Below are the code and all the weights of a small trained network. Each question names an input and a target symbol and asks about switching units off, where a switched-off unit gives its printed mean instead of its output.

import numpy as np


def w(rows, s, z=0):
    codes = np.array(rows[::2]) - 128.0
    scale = np.full(codes.shape[1], s)
    scale[-1] = z or s
    return codes * scale


def norm(h):
    return h / np.sqrt((h * h).mean(-1, keepdims=True) + 1e-5)


def f(y):
    return np.maximum(y, 0)


def softmax(a):
    e = np.exp(a - a.max(-1, keepdims=True))
    return e / e.sum(-1, keepdims=True)


def log_softmax(a):
    a = a - a.max(-1, keepdims=True)
    return a - np.log(np.exp(a).sum(-1, keepdims=True))


def net(x, mask):
    ids = ['αβδεζλμξπστψ'.index(c) for c in x.split()]
    T = len(ids)
    res = E[ids] + P[:T]
    q, k, v = (norm(res) @ M[0].T for M in (Q, K, V))
    z = softmax(np.where(np.tri(T) > 0, q @ k.T / 4**0.5, -1e9)) @ v
    res = res + np.where(mask[0], z, O[0][:, -1]) @ O[0][:, :-1]
    y = f(norm(res) @ A[0][:, :-1].T + A[0][:, -1])
    res = res + np.where(mask[1:25], y, B[0][:, -1]) @ B[0][:, :-1]
    return log_softmax(norm(res)[-1] @ U[:, :-1].T + U[:, -1])


Q, K, V, O, A, B = {}, {}, {}, {}, {}, {}
E = w([
[193,146,62,150,11,174,137,93],'α',
[154,247,105,225,107,111,93,146],'β',
[116,173,172,124,62,114,114,4],'δ',
[43,179,112,73,236,162,128,131],'ε',
[68,100,191,119,115,166,61,235],'ζ',
[126,66,181,62,51,191,134,109],'λ',
[130,217,179,82,72,227,154,90],'μ',
[61,61,44,115,91,117,70,123],'ξ',
[195,119,235,174,72,129,132,132],'π',
[62,204,70,89,64,189,87,106],'σ',
[162,135,13,145,188,126,155,144],'τ',
[110,103,164,151,221,80,111,138],'ψ',
],0.018)
P = w([
[91,105,138,196,163,169,114,98],'0',
[70,87,138,198,145,148,169,94],'1',
[98,110,132,164,124,103,161,141],'2',
[143,101,136,168,163,170,65,86],'3',
[160,138,141,80,136,87,95,140],'4',
[60,106,140,181,119,103,209,129],'5',
[112,133,125,87,116,43,186,161],'6',
[185,120,125,100,159,132,56,116],'7',
[167,133,128,46,128,68,106,135],'8',
[55,114,134,135,99,40,253,152],'9',
],0.015)
Q[0] = w([
[49,117,144,198,104,138,248,145],'head 1',
[172,158,158,65,134,104,94,145],'head 1',
[175,104,140,166,173,217,41,89],'head 1',
[132,122,127,163,165,182,104,100],'head 1',
],0.017)
K[0] = w([
[194,113,116,129,175,202,4,84],'head 1',
[123,139,119,96,96,68,166,175],'head 1',
[36,107,120,213,121,171,217,105],'head 1',
[94,85,140,191,124,160,149,111],'head 1',
],0.015)
V[0] = w([
[90,23,36,90,208,108,119,103],'head 1',
[167,204,160,111,232,165,136,230],'head 1',
[190,40,199,154,87,90,183,245],'head 1',
[199,224,2,194,75,129,19,241],'head 1',
],0.0077)
O[0] = w([
[166,178,93,122,98,109,123,245,93],'head 1',
[145,170,187,167,153,201,71,133,3],'head 1',
[61,103,118,243,109,159,187,140,35],'head 1',
[158,95,93,148,136,163,65,100,63],'head 1',
],0.013,0.0029)
A[0] = w([
[182,150,123,58,147,80,131,170,112],'neuron 1',
[249,120,172,167,54,92,157,103,137],'neuron 2',
[71,97,158,195,120,216,135,117,127],'neuron 3',
[160,206,142,156,133,155,181,210,18],'neuron 4',
[161,142,109,101,143,135,64,96,107],'neuron 5',
[145,149,186,136,184,147,65,83,170],'neuron 6',
[74,101,145,90,240,106,113,186,117],'neuron 7',
[153,183,89,127,100,150,159,90,157],'neuron 8',
[84,167,160,92,50,197,112,118,141],'neuron 9',
[171,107,132,122,115,96,166,92,152],'neuron 10',
[65,91,164,91,88,136,77,158,114],'neuron 11',
[102,197,72,148,175,111,164,108,168],'neuron 12',
[82,171,155,103,117,78,145,84,109],'neuron 13',
[99,107,93,131,201,112,124,148,129],'neuron 14',
[184,81,130,165,181,206,29,67,1],'neuron 15',
[57,209,64,169,143,113,96,107,143],'neuron 16',
[183,62,151,174,236,66,132,151,120],'neuron 17',
[159,132,127,109,96,161,153,98,102],'neuron 18',
[100,101,79,121,138,88,79,163,98],'neuron 19',
[228,160,122,132,142,233,98,250,86],'neuron 20',
[59,106,122,116,196,122,83,179,158],'neuron 21',
[184,47,185,155,90,107,134,174,156],'neuron 22',
[32,168,113,122,134,137,90,153,142],'neuron 23',
[139,125,135,199,168,109,142,177,119],'neuron 24',
],0.012,0.0083)
B[0] = w([
[119,108,155,118,201,187,181,142,244],'neuron 1',
[75,98,129,214,145,191,115,35,211],'neuron 2',
[254,156,118,83,194,93,105,182,254],'neuron 3',
[91,10,164,105,102,152,36,175,173],'neuron 4',
[110,158,89,119,82,91,114,153,206],'neuron 5',
[112,224,123,185,96,74,145,125,237],'neuron 6',
[85,113,189,135,65,187,103,130,212],'neuron 7',
[169,151,148,127,85,123,86,176,196],'neuron 8',
[123,119,135,99,59,77,110,137,234],'neuron 9',
[139,129,67,181,122,140,149,139,212],'neuron 10',
[193,60,88,129,94,94,106,138,204],'neuron 11',
[163,163,165,94,195,175,55,149,214],'neuron 12',
[205,106,132,160,118,87,125,134,213],'neuron 13',
[91,157,138,159,123,184,180,139,179],'neuron 14',
[41,140,191,74,195,191,213,201,187],'neuron 15',
[120,112,99,122,184,112,83,143,204],'neuron 16',
[106,149,61,100,68,22,164,196,176],'neuron 17',
[138,121,118,118,106,168,169,161,159],'neuron 18',
[86,125,136,206,128,190,127,84,176],'neuron 19',
[154,98,100,141,93,152,247,42,233],'neuron 20',
[101,142,105,189,9,165,119,73,221],'neuron 21',
[155,115,83,133,248,104,89,167,214],'neuron 22',
[144,101,138,101,164,103,94,75,208],'neuron 23',
[167,103,98,121,80,50,135,185,179],'neuron 24',
],0.0089,0.0064)
U = w([
[144,153,60,16,130,61,43,110,61],'α',
[202,170,110,165,169,100,66,172,186],'β',
[172,145,66,176,75,191,188,94,123],'δ',
[115,71,183,148,67,143,79,185,145],'ε',
[73,69,24,138,114,105,90,64,102],'ζ',
[169,57,142,40,178,92,176,103,214],'λ',
[65,156,131,156,87,45,209,167,151],'μ',
[132,149,2,94,179,154,190,197,84],'ξ',
[199,202,194,77,64,153,186,130,64],'π',
[72,153,146,107,174,179,138,106,253],'σ',
[145,165,179,148,78,54,118,23,101],'τ',
[168,67,170,200,226,106,178,75,118],'ψ',
],0.0093,0.0046)

Each question gives the input, a string of symbols that net reads in full, and the target symbol t.
The units are the heads (4 rows each of Q, K, V and O) and the neurons (one row each of A and B). Each row of codes is followed by its name. A weight is (code - 128) times the scale printed after its matrix; where a second scale follows, it is the last column's (O, A, B and U).
mask holds one flag per unit, heads first, then neurons. A switched-off unit (its flag False) gives its mean, the last column of its rows in O or B, instead of its output. The means were averaged over made-up inputs and are rounded, as every weight is.
A unit's drop is (log p(t) with every unit on - log p(t) with that unit switched off) / (log p(t) with every unit on - log p(t) with every unit switched off).
The circuit of an input: a set's keep is (log p(t) with only the set's units on - log p(t) with every unit switched off) / (log p(t) with every unit on - log p(t) with every unit switched off). Starting from the 12 units with the biggest drops (on a tie, the unit counted first), units are removed one at a time, each time the one whose removal leaves the highest keep (on an exact tie, the one counted first), for as long as the keep stays at least 0.8.
units of the circuit, in order: the units of the circuit, biggest drop first
unit that matters most: the unit with the biggest drop
k most important neurons: the k neurons with the biggest drops, biggest first
input ε μ μ ψ π λ β, target ψ: units of the circuit, in order	head 1
input λ β β ξ τ σ, target ξ: 2 most important neurons	neuron 1; neuron 19
input ξ λ μ ξ ζ ε β α α, target σ: units of the circuit, in order	head 1; neuron 15
input ψ π δ β τ ξ, target σ: units of the circuit, in order	head 1; neuron 15
input σ λ ψ δ β, target ε: units of the circuit, in order	head 1; neuron 4
input α ζ ψ β μ ζ δ σ, target β: units of the circuit, in order	head 1; neuron 3
input ψ α ψ ξ ψ ψ, target ξ: units of the circuit, in order	head 1; neuron 1
input σ ψ μ τ μ δ τ α, target λ: 3 most important neurons	neuron 21; neuron 6; neuron 1
input π μ π α α, target ψ: units of the circuit, in order	head 1; neuron 3
input ξ δ π τ ζ ζ, target δ: units of the circuit, in order	head 1; neuron 20
input ψ λ α ζ ε ψ σ, target π: units of the circuit, in order	head 1; neuron 20
input λ λ λ ε β, target μ: 2 most important neurons	neuron 3; neuron 22
input ζ λ ζ σ, target μ: 2 most important neurons	neuron 3; neuron 22
input λ λ δ α σ ξ ε ψ α λ, target ε: 2 most important neurons	neuron 4; neuron 9
input σ ψ β σ ξ λ ξ, target ξ: 2 most important neurons	neuron 1; neuron 9
input λ β ζ ξ, target σ: unit that matters most	neuron 15
input μ λ μ, target τ: units of the circuit, in order	head 1; neuron 6
input ζ β ε σ μ σ ζ ε ξ, target β: 2 most important neurons	neuron 3; neuron 20
input λ α α α λ ε π β, target π: 2 most important neurons	neuron 20; neuron 22
input σ ε ψ ζ ζ λ λ β, target μ: most important neuron	neuron 3
input ζ α τ, target β: 2 most important neurons	neuron 12; neuron 3
input ζ ε ξ β ζ α λ β ξ π, target ψ: 2 most important neurons	neuron 15; neuron 2
